Below are the code and all the weights of a small trained network. Each question names an input and a target symbol and asks about switching units off, where a switched-off unit gives its printed mean instead of its output.

import numpy as np


def w(rows, s, z=0):
    codes = np.array(rows[::2]) - 128.0
    scale = np.full(codes.shape[1], s)
    scale[-1] = z or s
    return codes * scale


def norm(h):
    return h / np.sqrt((h * h).mean(-1, keepdims=True) + 1e-5)


def f(y):
    return np.maximum(y, 0)


def softmax(a):
    e = np.exp(a - a.max(-1, keepdims=True))
    return e / e.sum(-1, keepdims=True)


def log_softmax(a):
    a = a - a.max(-1, keepdims=True)
    return a - np.log(np.exp(a).sum(-1, keepdims=True))


def net(x, mask):
    ids = ['αγεξπψ'.index(c) for c in x.split()]
    T = len(ids)
    res = E[ids] + P[:T]
    r = norm(res)
    for j in range(3):
        rows = slice(3 * j, 3 * j + 3)
        q, k, v = (r @ M[0][rows].T for M in (Q, K, V))
        z = softmax(np.where(np.tri(T) > 0, q @ k.T / 3**0.5, -1e9)) @ v
        o = O[0][rows]
        res = res + np.where(mask[j], z, o[:, -1]) @ o[:, :-1]
    y = f(norm(res) @ A[0][:, :-1].T + A[0][:, -1])
    res = res + np.where(mask[3:15], y, B[0][:, -1]) @ B[0][:, :-1]
    return log_softmax(norm(res)[-1] @ U[:, :-1].T + U[:, -1])


Q, K, V, O, A, B = {}, {}, {}, {}, {}, {}
E = w([
[180,157,128,74,87],'α',
[82,136,154,145,88],'γ',
[112,180,72,87,71],'ε',
[76,208,39,160,153],'ξ',
[111,185,233,252,108],'π',
[193,220,108,58,216],'ψ',
],0.011)
P = w([
[186,145,58,183,125],'0',
[134,112,69,2,149],'1',
[126,108,108,40,156],'2',
[124,135,120,34,125],'3',
[94,150,142,62,120],'4',
[79,169,143,54,97],'5',
[81,188,150,67,106],'6',
[120,198,141,59,85],'7',
],0.0071)
Q[0] = w([
[147,132,105,104,45],'h0',
[76,224,174,146,117],'h0',
[44,211,150,83,132],'h0',
[168,109,73,140,159],'h1',
[127,8,107,147,128],'h1',
[135,54,132,118,149],'h1',
[138,175,203,132,222],'h2',
[194,84,174,116,132],'h2',
[92,229,141,60,77],'h2',
],0.015)
K[0] = w([
[110,161,248,244,123],'h0',
[168,204,70,139,38],'h0',
[193,208,94,146,143],'h0',
[114,116,111,11,100],'h1',
[22,29,181,48,159],'h1',
[52,102,153,57,110],'h1',
[154,160,233,233,224],'h2',
[157,30,184,184,148],'h2',
[130,235,114,253,57],'h2',
],0.011)
V[0] = w([
[63,131,78,87,235],'h0',
[147,45,88,186,165],'h0',
[100,90,88,75,64],'h0',
[210,96,214,73,83],'h1',
[93,98,136,197,36],'h1',
[116,40,1,128,145],'h1',
[41,127,143,93,245],'h2',
[161,225,119,109,210],'h2',
[29,135,171,202,78],'h2',
],0.0095)
O[0] = w([
[131,59,240,163,86,124],'h0',
[195,160,137,184,129,79],'h0',
[61,142,97,166,175,88],'h0',
[26,206,176,152,149,70],'h1',
[66,26,126,102,177,151],'h1',
[217,114,1,106,221,58],'h1',
[120,178,134,241,105,88],'h2',
[126,75,83,169,16,175],'h2',
[212,56,107,126,201,254],'h2',
],0.0069,0.0095)
A[0] = w([
[161,121,104,47,96,210],'n0',
[75,93,81,97,193,107],'n1',
[96,138,167,148,120,55],'n2',
[48,242,126,142,52,106],'n3',
[228,110,78,254,182,60],'n4',
[41,230,175,41,164,179],'n5',
[136,97,175,205,181,153],'n6',
[155,69,165,192,135,101],'n7',
[70,95,50,201,104,69],'n8',
[102,34,127,117,76,4],'n9',
[128,72,78,147,234,80],'n10',
[32,133,157,135,161,63],'n11',
],0.0093,0.0024)
B[0] = w([
[21,180,129,191,109,254],'n0',
[172,184,202,86,87,173],'n1',
[110,165,94,75,131,154],'n2',
[181,154,202,131,254,191],'n3',
[163,4,76,168,19,184],'n4',
[178,25,42,250,158,192],'n5',
[193,166,65,98,79,200],'n6',
[144,157,28,130,145,202],'n7',
[173,206,170,108,41,146],'n8',
[96,103,172,192,146,190],'n9',
[191,116,208,66,165,182],'n10',
[57,119,103,69,54,164],'n11',
],0.0098,0.0062)
U = w([
[109,158,69,22,110,16],'α',
[90,50,215,165,122,215],'γ',
[127,142,52,187,239,50],'ε',
[206,224,235,162,93,25],'ξ',
[253,27,80,160,58,253],'π',
[213,74,187,51,206,94],'ψ',
],0.0059,0.00031)

Each question gives the input, a string of symbols that net reads in full, and the target symbol t.
The units are the heads (3 rows each of Q, K, V and O) and the neurons (one row each of A and B). Each row of codes is followed by its name. A weight is (code - 128) times the scale printed after its matrix; where a second scale follows, it is the last column's (O, A, B and U).
mask holds one flag per unit, heads first, then neurons. A switched-off unit (its flag False) gives its mean, the last column of its rows in O or B, instead of its output. The means were averaged over made-up inputs and are rounded, as every weight is.
A unit's drop is (log p(t) with every unit on - log p(t) with that unit switched off) / (log p(t) with every unit on - log p(t) with every unit switched off).
The circuit of an input: a set's keep is (log p(t) with only the set's units on - log p(t) with every unit switched off) / (log p(t) with every unit on - log p(t) with every unit switched off). Starting from the 12 units with the biggest drops (on a tie, the unit counted first), units are removed one at a time, each time the one whose removal leaves the highest keep (on an exact tie, the one counted first), for as long as the keep stays at least 0.8.
circuit, biggest first: the units of the circuit, biggest drop first
most important unit: the unit with the biggest drop
top k neurons: the k neurons with the biggest drops, biggest first
heads that matter: for each layer, one digit per head in row order, 1 if its drop is at least 0.15 and else 0, layers parted by /
input α γ α ε ξ ψ π π, target ε: heads that matter : 110
input α α α ξ ψ ε ξ α, target ε: most important unit : h1
input π ξ α, target α: circuit, biggest first : (h0; n0; n5)
input γ α ξ π α α ψ α, target ψ: heads that matter : 011
input ψ π π ξ ε, target ξ: circuit, biggest first : (n3; h2)
input α π π ψ, target ε: top 2 neurons : (n5; n0)
input γ π π π ε π, target ψ: circuit, biggest first : (h1; h2; n10; h0)
input ψ ε ε α π ε π γ, target ξ: heads that matter : 010
input ψ π π ψ, target ξ: circuit, biggest first : (h1; n0)
input γ π γ, target ψ: heads that matter : 101
input ε ψ π α ψ π γ α, target α: heads that matter : 000
input π π ε ε α ψ ψ ε, target γ: heads that matter : 010
input γ π α ψ γ ξ π, target ψ: heads that matter : 010
input ξ ξ ψ ε ψ, target π: circuit, biggest first : (h1; h2; h0)
input α π π, target ε: circuit, biggest first : (h0)
input π ψ π π ξ, target ξ: circuit, biggest first : (h2; n8)
input π π ψ, target γ: heads that matter : 110
input α ψ α ψ π α π ψ, target ε: circuit, biggest first : (n5; n0)
input γ π π ψ ψ ε, target ψ: heads that matter : 011
input π π γ α ψ, target γ: circuit, biggest first : (h1; n0)
input π ξ π π π ε, target γ: circuit, biggest first : (h1)
input ξ γ ψ, target π: heads that matter : 111
input γ α ξ ψ γ, target ψ: heads that matter : 000
input α ξ ε π α π α α, target ε: heads that matter : 010
